Here is a tiny trained network, its code and every weight. The questions are about switching its units off for an input and a class, where a switched-off unit gives its printed mean instead of its output.

import numpy as np


def w(rows, s, z=0):
    codes = np.array(rows[::2]) - 128.0
    scale = np.full(codes.shape[1], s)
    scale[-1] = z or s
    return codes * scale


def f(y):
    return np.maximum(y, 0)


def log_softmax(a):
    a = a - a.max(-1, keepdims=True)
    return a - np.log(np.exp(a).sum(-1, keepdims=True))


def net(x, mask):
    res = np.array(x, float).reshape(1, 4) / 4 @ E
    y = f(res @ A[0][:, :-1].T + A[0][:, -1])
    res = res + np.where(mask, y, B[0][:, -1]) @ B[0][:, :-1]
    return log_softmax(res[-1] @ U[:, :-1].T + U[:, -1])


A, B = {}, {}
E = w([
[98,47,1],'x0',
[246,135,42],'x1',
[130,129,126],'x2',
[153,26,231],'x3',
],0.009)
A[0] = w([
[145,53,129,148],'n1',
[223,142,117,59],'n2',
[119,114,206,161],'n3',
[100,223,119,183],'n4',
[124,177,188,169],'n5',
[151,215,57,138],'n6',
[129,141,95,1],'n7',
[97,205,83,86],'n8',
[109,164,72,142],'n9',
[147,174,189,177],'n10',
[202,68,195,224],'n11',
[105,72,81,156],'n12',
[59,125,143,94],'n13',
[88,73,80,83],'n14',
[79,171,105,93],'n15',
[135,99,86,50],'n16',
[223,139,93,74],'n17',
[133,46,212,254],'n18',
[70,107,153,124],'n19',
[171,128,91,26],'n20',
[247,76,84,75],'n21',
[110,161,73,41],'n22',
[216,119,109,48],'n23',
[80,91,77,78],'n24',
[65,78,175,106],'n25',
[136,206,134,156],'n26',
[201,178,170,136],'n27',
[40,103,139,110],'n28',
[126,127,67,96],'n29',
[57,108,147,106],'n30',
[69,224,68,137],'n31',
[137,172,172,62],'n32',
[164,114,109,80],'n33',
[156,152,163,39],'n34',
[107,141,83,168],'n35',
],0.014,0.0055)
B[0] = w([
[233,148,76,182],'n1',
[141,211,213,173],'n2',
[203,203,120,199],'n3',
[230,110,101,188],'n4',
[133,197,44,189],'n5',
[194,149,90,209],'n6',
[173,184,143,139],'n7',
[185,146,138,180],'n8',
[191,125,128,184],'n9',
[154,164,32,192],'n10',
[244,116,60,227],'n11',
[126,188,1,197],'n12',
[191,211,213,165],'n13',
[99,205,21,186],'n14',
[209,118,171,160],'n15',
[116,218,71,157],'n16',
[147,235,229,185],'n17',
[243,159,50,247],'n18',
[196,209,148,171],'n19',
[136,187,183,154],'n20',
[176,215,173,210],'n21',
[188,143,134,165],'n22',
[162,205,240,171],'n23',
[180,159,74,181],'n24',
[198,214,113,189],'n25',
[179,77,5,171],'n26',
[32,189,17,187],'n27',
[166,229,190,181],'n28',
[172,162,86,177],'n29',
[183,255,198,172],'n30',
[208,127,159,209],'n31',
[180,232,88,159],'n32',
[139,170,156,150],'n33',
[196,205,13,149],'n34',
[183,145,93,178],'n35',
],0.0068,0.014)
U = w([
[242,52,121,96],'0',
[121,202,191,119],'1',
[163,123,100,254],'2',
[99,165,45,121],'3',
[160,102,108,169],'4',
[26,68,199,2],'5',
[85,2,120,2],'6',
],0.01,0.0066)

Each question gives the input, the list of numbers given to net, and the class t.
The units are the neurons (one row each of A and B). Each row of codes is followed by its name. A weight is (code - 128) times the scale printed after its matrix; where a second scale follows, it is the last column's (A, B and U).
mask holds one flag per neuron, in row order. A switched-off neuron (its flag False) gives its mean, the last column of its row in B, instead of its output. The means were averaged over made-up inputs and are rounded, as every weight is.
A unit's drop is (log p(t) with every unit on - log p(t) with that unit switched off) / (log p(t) with every unit on - log p(t) with every unit switched off).
The circuit of an input: a set's keep is (log p(t) with only the set's units on - log p(t) with every unit switched off) / (log p(t) with every unit on - log p(t) with every unit switched off). Starting from the 12 units with the biggest drops (on a tie, the unit counted first), units are removed one at a time, each time the one whose removal leaves the highest keep (on an exact tie, the one counted first), for as long as the keep stays at least 0.8.
circuit, biggest first: the units of the circuit, biggest drop first
k most important neurons: the k neurons with the biggest drops, biggest first
drop of u: that unit's drop, to one decimal
input [-3,5,2,-2], class 1: circuit, biggest first : n17; n2
input [-7,6,1,-3], class 3: circuit, biggest first : n27
input [-7,-1,5,6], class 3: circuit, biggest first : n27; n5; n10
input [8,-8,-8,-1], class 1: circuit, biggest first : n28; n30
input [6,4,1,1], class 3: circuit, biggest first : n12; n14
input [6,-3,-4,2], class 3: circuit, biggest first : n14; n12
input [-4,-6,-3,8], class 0: 2 most important neurons : n18; n11
input [-3,-6,7,7], class 0: 3 most important neurons : n18; n11; n17
input [7,7,7,-6], class 1: circuit, biggest first : n17; n21; n23
input [-8,8,-6,-3], class 1: 2 most important neurons : n17; n2
input [1,8,-7,-8], class 0: 4 most important neurons : n6; n26; n4; n31
input [-8,-1,6,-8], class 0: 2 most important neurons : n4; n31
input [-5,-7,-2,8], class 0: 3 most important neurons : n18; n11; n17
input [7,7,3,-8], class 0: circuit, biggest first : n31
input [2,8,-4,-8], class 0: drop of n26 : 0.3
input [-5,0,1,-3], class 3: drop of n18 : 0.1
input [-8,8,7,6], class 1: drop of n2 : 0.7
input [0,-6,-3,-2], class 1: drop of n19 : 0.0
